Below are the code and all the weights of a small trained network. Each question names an input and a class and asks about switching units off, where a switched-off unit gives its printed mean instead of its output.

import numpy as np


def w(rows, s, z=0):
    codes = np.array(rows[::2]) - 128.0
    scale = np.full(codes.shape[1], s)
    scale[-1] = z or s
    return codes * scale


def f(y):
    return y / 2 * (1 + np.tanh(0.7978845608 * (y + 0.044715 * y**3)))


def log_softmax(a):
    a = a - a.max(-1, keepdims=True)
    return a - np.log(np.exp(a).sum(-1, keepdims=True))


def net(x, mask):
    res = np.array(x, float).reshape(1, 6) / 4 @ E
    y = f(res @ A[0][:, :-1].T + A[0][:, -1])
    res = res + np.where(mask, y, B[0][:, -1]) @ B[0][:, :-1]
    return log_softmax(res[-1] @ U[:, :-1].T + U[:, -1])


A, B = {}, {}
E = w([
[194,225,145,156,69,240,129,93],'x0',
[141,148,136,111,135,120,127,127],'x1',
[215,161,20,217,127,61,73,101],'x2',
[129,132,143,134,145,126,124,124],'x3',
[200,2,150,85,147,147,127,6],'x4',
[130,123,128,130,126,128,136,131],'x5',
],0.013)
A[0] = w([
[98,210,190,188,88,177,145,160,173],'n1',
[139,161,80,186,144,113,106,178,146],'n2',
[84,112,179,85,117,224,122,105,201],'n3',
[220,85,111,90,119,182,139,36,119],'n4',
[60,109,174,63,140,146,174,180,230],'n5',
[205,150,111,208,114,152,83,160,164],'n6',
[198,151,95,204,173,115,82,84,123],'n7',
[123,90,117,105,156,57,105,138,227],'n8',
[124,37,70,80,161,31,135,88,171],'n9',
[53,133,135,101,166,43,87,255,253],'n10',
],0.013,0.0072)
B[0] = w([
[172,197,100,40,20,152,152,182,211],'n1',
[142,156,108,159,141,68,191,142,201],'n2',
[155,91,161,49,140,248,130,172,218],'n3',
[114,75,127,164,151,241,81,50,248],'n4',
[4,71,122,71,151,188,76,73,233],'n5',
[113,137,56,134,124,107,135,93,219],'n6',
[130,96,104,180,64,112,115,84,233],'n7',
[86,185,210,198,158,33,139,119,207],'n8',
[135,94,229,162,146,47,108,94,252],'n9',
[1,160,59,166,116,121,105,45,253],'n10',
],0.011,0.022)
U = w([
[79,131,79,159,97,164,63,62,252],'0',
[106,209,93,211,158,52,184,160,106],'1',
[98,94,253,107,212,130,184,129,118],'2',
[186,121,204,216,106,73,81,121,26],'3',
[127,185,124,47,44,150,174,235,106],'4',
[222,167,30,151,54,99,191,178,143],'5',
[208,99,168,114,130,215,108,156,41],'6',
],0.011,0.0038)

Each question gives the input, the list of numbers given to net, and the class t.
The units are the neurons (one row each of A and B). Each row of codes is followed by its name. A weight is (code - 128) times the scale printed after its matrix; where a second scale follows, it is the last column's (A, B and U).
mask holds one flag per neuron, in row order. A switched-off neuron (its flag False) gives its mean, the last column of its row in B, instead of its output. The means were averaged over made-up inputs and are rounded, as every weight is.
A unit's drop is (log p(t) with every unit on - log p(t) with that unit switched off) / (log p(t) with every unit on - log p(t) with every unit switched off).
The circuit of an input: a set's keep is (log p(t) with only the set's units on - log p(t) with every unit switched off) / (log p(t) with every unit on - log p(t) with every unit switched off). Starting from all 10 units, units are removed one at a time, each time the one whose removal leaves the highest keep (on an exact tie, the one counted first), for as long as the keep stays at least 0.8.
units of the circuit, in order: the units of the circuit, biggest drop first
top k neurons: the k neurons with the biggest drops, biggest first
drop of u: that unit's drop, to one decimal
input [2,-4,-3,7,-8,7], class 4: units of the circuit, in order -> [n1]
input [1,-6,-3,3,6,-8], class 6: units of the circuit, in order -> [n10; n3]
input [-1,-7,8,0,8,5], class 3: top 2 neurons -> [n9; n10]
input [0,-6,5,4,5,-5], class 3: units of the circuit, in order -> [n10; n5]
input [0,-6,-6,-4,3,-5], class 2: top 4 neurons -> [n1; n5; n10; n7]
input [1,-5,-8,7,-3,2], class 4: top 3 neurons -> [n1; n4; n3]
input [-4,7,-7,-2,1,5], class 2: top 3 neurons -> [n7; n3; n4]
input [-8,-3,5,2,2,-6], class 3: drop of n9 -> 0.6
input [1,-8,-4,-1,-3,-4], class 4: drop of n1 -> 0.3
input [5,2,-7,-1,8,-1], class 6: drop of n10 -> 0.0
input [0,8,4,0,6,-7], class 3: top 3 neurons -> [n10; n5; n9]
